Below are the code and all the weights of a small trained network. Each question names an input and a target symbol and asks about switching units off, where a switched-off unit gives its printed mean instead of its output.

import numpy as np


def w(rows, s, z=0):
    codes = np.array(rows[::2]) - 128.0
    scale = np.full(codes.shape[1], s)
    scale[-1] = z or s
    return codes * scale


def norm(h):
    return h / np.sqrt((h * h).mean(-1, keepdims=True) + 1e-5)


def f(y):
    return y / 2 * (1 + np.tanh(0.7978845608 * (y + 0.044715 * y**3)))


def softmax(a):
    e = np.exp(a - a.max(-1, keepdims=True))
    return e / e.sum(-1, keepdims=True)


def log_softmax(a):
    a = a - a.max(-1, keepdims=True)
    return a - np.log(np.exp(a).sum(-1, keepdims=True))


def net(x, mask):
    ids = ['Γαβδεζηθμξπστφω'.index(c) for c in x.split()]
    T = len(ids)
    res = E[ids] + P[:T]
    u = 0
    for l in range(3):
        q, k, v = (norm(res) @ M[l].T for M in (Q, K, V))
        z = softmax(np.where(np.tri(T) > 0, q @ k.T / 3**0.5, -1e9)) @ v
        res = res + np.where(mask[u], z, O[l][:, -1]) @ O[l][:, :-1]
        u += 1
        y = f(norm(res) @ A[l][:, :-1].T + A[l][:, -1])
        res = res + np.where(mask[u : u + 8], y, B[l][:, -1]) @ B[l][:, :-1]
        u += 8
    return log_softmax(norm(res)[-1] @ U[:, :-1].T + U[:, -1])


Q, K, V, O, A, B = {}, {}, {}, {}, {}, {}
E = w([
[140,109,160,170,95,138,104,92,137],'Γ',
[149,143,91,116,144,123,254,25,185],'α',
[112,155,72,96,137,195,169,155,82],'β',
[131,132,156,162,93,155,68,92,122],'δ',
[136,174,106,160,144,150,174,130,136],'ε',
[59,179,117,137,103,133,128,141,186],'ζ',
[64,89,107,145,77,131,90,121,187],'η',
[140,122,145,139,46,55,175,190,46],'θ',
[167,34,89,151,147,48,146,115,125],'μ',
[225,116,173,117,107,61,132,84,127],'ξ',
[153,95,113,40,143,117,141,173,66],'π',
[154,153,203,76,116,156,111,130,65],'σ',
[148,65,196,120,132,106,178,147,153],'τ',
[218,143,136,126,193,105,95,113,35],'φ',
[165,78,178,108,226,136,114,79,108],'ω',
],0.0083)
P = w([
[130,159,67,94,136,83,248,3,83],'0',
[172,154,85,84,141,113,186,107,157],'1',
[187,150,89,73,159,95,113,176,173],'2',
[168,105,117,122,164,95,49,230,128],'3',
[148,77,138,165,161,114,51,248,114],'4',
[118,52,166,204,145,132,53,248,74],'5',
],0.0036)
Q[0] = w([
[252,160,174,141,209,144,115,209,79],'0.h0',
[82,205,197,80,133,99,73,21,99],'0.h0',
[207,117,140,45,167,103,154,26,61],'0.h0',
],0.0043)
K[0] = w([
[163,167,150,44,206,82,74,170,130],'0.h0',
[99,194,139,112,137,162,160,71,119],'0.h0',
[186,185,86,83,151,129,163,2,98],'0.h0',
],0.0043)
V[0] = w([
[221,90,129,183,106,243,179,204,146],'0.h0',
[117,4,75,117,87,25,158,102,108],'0.h0',
[50,135,49,169,60,138,106,100,123],'0.h0',
],0.0019)
O[0] = w([
[3,79,152,197,156,50,110,28,56,217],'0.h0',
[114,143,96,101,94,168,67,87,186,254],'0.h0',
[122,105,130,63,142,185,69,112,87,186],'0.h0',
],0.004,0.00044)
A[0] = w([
[69,169,65,114,91,215,167,173,100,34],'0.n0',
[21,98,78,78,99,137,151,138,111,26],'0.n1',
[104,34,158,175,20,167,35,93,201,44],'0.n2',
[171,89,76,105,135,204,82,162,78,99],'0.n3',
[132,150,126,185,165,100,3,28,71,195],'0.n4',
[116,49,228,42,143,123,203,148,118,71],'0.n5',
[14,161,61,125,83,97,141,147,214,106],'0.n6',
[166,128,94,161,234,96,157,93,60,249],'0.n7',
],0.0036,0.0013)
B[0] = w([
[142,115,211,189,104,128,132,98,206,153],'0.n0',
[168,151,175,161,178,180,109,101,155,119],'0.n1',
[101,221,83,105,181,178,170,149,142,177],'0.n2',
[117,153,154,183,153,75,145,118,246,138],'0.n3',
[142,131,97,136,110,149,201,220,180,152],'0.n4',
[98,131,186,58,2,71,71,107,115,120],'0.n5',
[243,114,176,152,105,198,124,153,139,176],'0.n6',
[91,90,125,86,86,240,145,109,196,251],'0.n7',
],0.0037,0.003)
Q[1] = w([
[225,195,94,4,111,27,113,38,163],'1.h0',
[227,127,90,134,140,130,133,175,190],'1.h0',
[104,107,128,104,80,82,115,1,92],'1.h0',
],0.0049)
K[1] = w([
[97,194,72,78,94,130,237,8,123],'1.h0',
[156,62,142,14,218,137,90,128,78],'1.h0',
[2,190,88,168,62,172,194,54,165],'1.h0',
],0.0039)
V[1] = w([
[18,125,136,82,54,95,157,135,196],'1.h0',
[78,253,141,212,197,162,211,129,183],'1.h0',
[166,130,238,214,48,123,106,54,182],'1.h0',
],0.0027)
O[1] = w([
[43,104,210,125,149,105,254,225,109,105],'1.h0',
[77,145,166,202,127,87,96,78,112,254],'1.h0',
[129,143,101,163,204,83,151,160,253,74],'1.h0',
],0.0055,0.0016)
A[1] = w([
[152,32,168,99,130,58,175,62,192,115],'1.n0',
[125,235,125,190,177,113,56,202,117,39],'1.n1',
[183,99,87,82,189,133,124,142,75,50],'1.n2',
[187,173,131,40,90,94,205,142,170,89],'1.n3',
[54,95,134,111,175,191,87,108,147,114],'1.n4',
[2,175,149,124,176,154,95,101,92,2],'1.n5',
[107,123,113,53,180,150,161,113,25,49],'1.n6',
[189,138,169,85,13,83,125,142,171,202],'1.n7',
],0.0038,0.00098)
B[1] = w([
[96,89,129,26,66,11,141,98,111,173],'1.n0',
[121,67,123,136,153,168,247,25,133,248],'1.n1',
[158,152,195,244,87,166,61,51,207,120],'1.n2',
[131,57,141,117,225,145,114,127,40,186],'1.n3',
[170,211,121,138,54,76,167,133,147,180],'1.n4',
[152,101,83,191,162,61,159,85,142,131],'1.n5',
[65,67,224,188,75,200,180,54,171,96],'1.n6',
[81,101,67,170,186,147,149,96,3,201],'1.n7',
],0.0032,0.0012)
Q[2] = w([
[46,130,228,84,113,27,118,29,89],'2.h0',
[255,124,99,20,163,140,126,146,148],'2.h0',
[60,132,124,236,134,150,158,118,158],'2.h0',
],0.0064)
K[2] = w([
[89,187,70,136,112,162,255,108,138],'2.h0',
[141,122,163,26,119,149,155,10,108],'2.h0',
[90,134,135,160,95,103,41,200,142],'2.h0',
],0.0075)
V[2] = w([
[62,181,127,98,106,183,97,172,149],'2.h0',
[177,165,160,178,170,102,118,171,34],'2.h0',
[89,145,2,157,79,103,160,159,114],'2.h0',
],0.0054)
O[2] = w([
[3,223,7,83,173,87,60,112,56,55],'2.h0',
[231,180,180,43,175,147,225,58,160,20],'2.h0',
[164,199,142,113,17,51,149,151,84,248],'2.h0',
],0.0047,0.0019)
A[2] = w([
[113,126,117,51,139,123,83,169,197,175],'2.n0',
[114,83,165,38,53,56,109,109,21,158],'2.n1',
[141,170,152,148,51,76,134,72,99,81],'2.n2',
[120,67,179,94,130,148,193,141,154,183],'2.n3',
[79,100,106,160,201,126,141,61,110,144],'2.n4',
[123,1,186,35,77,38,131,138,80,255],'2.n5',
[140,189,115,152,105,186,147,155,150,135],'2.n6',
[203,112,186,111,161,153,155,103,140,130],'2.n7',
],0.0068,0.0028)
B[2] = w([
[120,138,138,147,135,71,182,71,57,142],'2.n0',
[85,76,185,76,150,89,69,73,237,224],'2.n1',
[175,48,129,123,222,127,108,163,95,195],'2.n2',
[87,111,139,99,132,64,95,158,88,183],'2.n3',
[150,148,195,118,106,112,104,125,173,141],'2.n4',
[83,55,238,118,75,1,44,93,113,254],'2.n5',
[139,125,175,89,129,82,109,107,96,187],'2.n6',
[75,152,59,111,88,105,100,94,130,184],'2.n7',
],0.0059,0.006)
U = w([
[93,68,165,87,109,68,89,50,126,231],'Γ',
[133,104,160,120,117,92,78,145,111,95],'α',
[91,122,169,130,97,182,138,70,83,110],'β',
[175,144,92,95,197,105,44,161,84,5],'δ',
[194,106,141,194,176,112,174,114,42,174],'ε',
[142,211,184,204,137,109,133,93,214,93],'ζ',
[69,185,50,187,110,99,70,140,92,174],'η',
[158,221,132,48,76,73,185,117,92,126],'θ',
[179,115,158,163,2,161,119,219,96,29],'μ',
[183,108,100,116,95,119,173,141,242,90],'ξ',
[104,99,122,51,122,201,130,168,45,120],'π',
[92,140,92,48,221,140,156,82,166,133],'σ',
[80,105,120,105,161,102,198,233,152,58],'τ',
[216,144,85,120,84,186,44,49,130,157],'φ',
[116,48,98,169,183,199,94,157,181,146],'ω',
],0.0079,0.0028)

Each question gives the input, a string of symbols that net reads in full, and the target symbol t.
The units are the heads (3 rows each of Q, K, V and O) and the neurons (one row each of A and B). Each row of codes is followed by its name. A weight is (code - 128) times the scale printed after its matrix; where a second scale follows, it is the last column's (O, A, B and U).
mask holds one flag per unit, layer by layer, with each layer's heads first. A switched-off unit (its flag False) gives its mean, the last column of its rows in O or B, instead of its output. The means were averaged over made-up inputs and are rounded, as every weight is.
A unit's drop is (log p(t) with every unit on - log p(t) with that unit switched off) / (log p(t) with every unit on - log p(t) with every unit switched off).
The circuit of an input: a set's keep is (log p(t) with only the set's units on - log p(t) with every unit switched off) / (log p(t) with every unit on - log p(t) with every unit switched off). Starting from the 12 units with the biggest drops (on a tie, the unit counted first), units are removed one at a time, each time the one whose removal leaves the highest keep (on an exact tie, the one counted first), for as long as the keep stays at least 0.8.
circuit, biggest first: the units of the circuit, biggest drop first
unit that matters most: the unit with the biggest drop
top k neurons: the k neurons with the biggest drops, biggest first
top k neurons in layer l: the k neurons of layer l with the biggest drops, biggest first
input ε ω η θ β, target θ: top 3 neurons in layer 1 => [1.n4, 1.n3, 1.n0]
input π ε ζ, target π: top neuron => [2.n5]
input ε ξ ω ε, target ω: circuit, biggest first => [2.h0, 2.n5]
input μ ω φ Γ, target ω: circuit, biggest first => [2.h0, 2.n5, 1.h0]
input μ ξ ζ ε, target ξ: top 2 neurons in layer 1 => [1.n7, 1.n3]
input ζ ε ε, target ζ: top 3 neurons => [0.n0, 0.n6, 2.n5]
input θ ε σ ε ε Γ, target ε: top 3 neurons => [0.n2, 0.n6, 2.n5]
input π ε μ ε, target μ: top 2 neurons in layer 2 => [2.n1, 2.n5]
input φ ε ε ξ ζ, target ξ: top 2 neurons in layer 2 => [2.n5, 2.n7]
input μ ω β δ μ η, target μ: top 3 neurons => [0.n2, 2.n1, 2.n5]
input θ φ α ε ε, target ε: top 2 neurons => [0.n6, 0.n7]
input ε φ ε ζ, target φ: circuit, biggest first => [1.h0, 0.n6, 2.n5]
input η φ ε η ε ζ, target η: circuit, biggest first => [2.h0, 2.n5]
input σ θ ε η, target θ: top 3 neurons => [0.n2, 2.n0, 2.n5]
input ε ζ ε, target ζ: unit that matters most => 0.n6
input Γ ω θ ε, target ω: circuit, biggest first => [1.h0, 2.h0, 2.n5]
input ζ η θ σ ε ε, target σ: circuit, biggest first => [2.h0, 2.n5]
input ξ ε μ δ, target μ: top 3 neurons => [0.n4, 2.n1, 2.n5]
input ζ ε ε ζ, target ζ: top 4 neurons => [0.n7, 1.n1, 0.n6, 2.n5]
input τ θ ε, target τ: circuit, biggest first => [1.h0, 2.n5, 0.n5]
input σ ε σ η σ β, target σ: unit that matters most => 2.h0
input ω ε σ ε δ, target σ: top 2 neurons => [0.n2, 0.n4]
input ε δ Γ, target ε: top 3 neurons in layer 0 => [0.n2, 0.n7, 0.n4]
input ξ η α μ η δ, target μ: top 4 neurons => [0.n4, 0.n2, 2.n5, 2.n1]
input φ η ε ξ η, target ξ: top 2 neurons => [2.n5, 0.n2]
input φ μ μ ω τ Γ, target ω: top 2 neurons => [0.n2, 2.n5]
input η θ π η, target π: unit that matters most => 1.h0
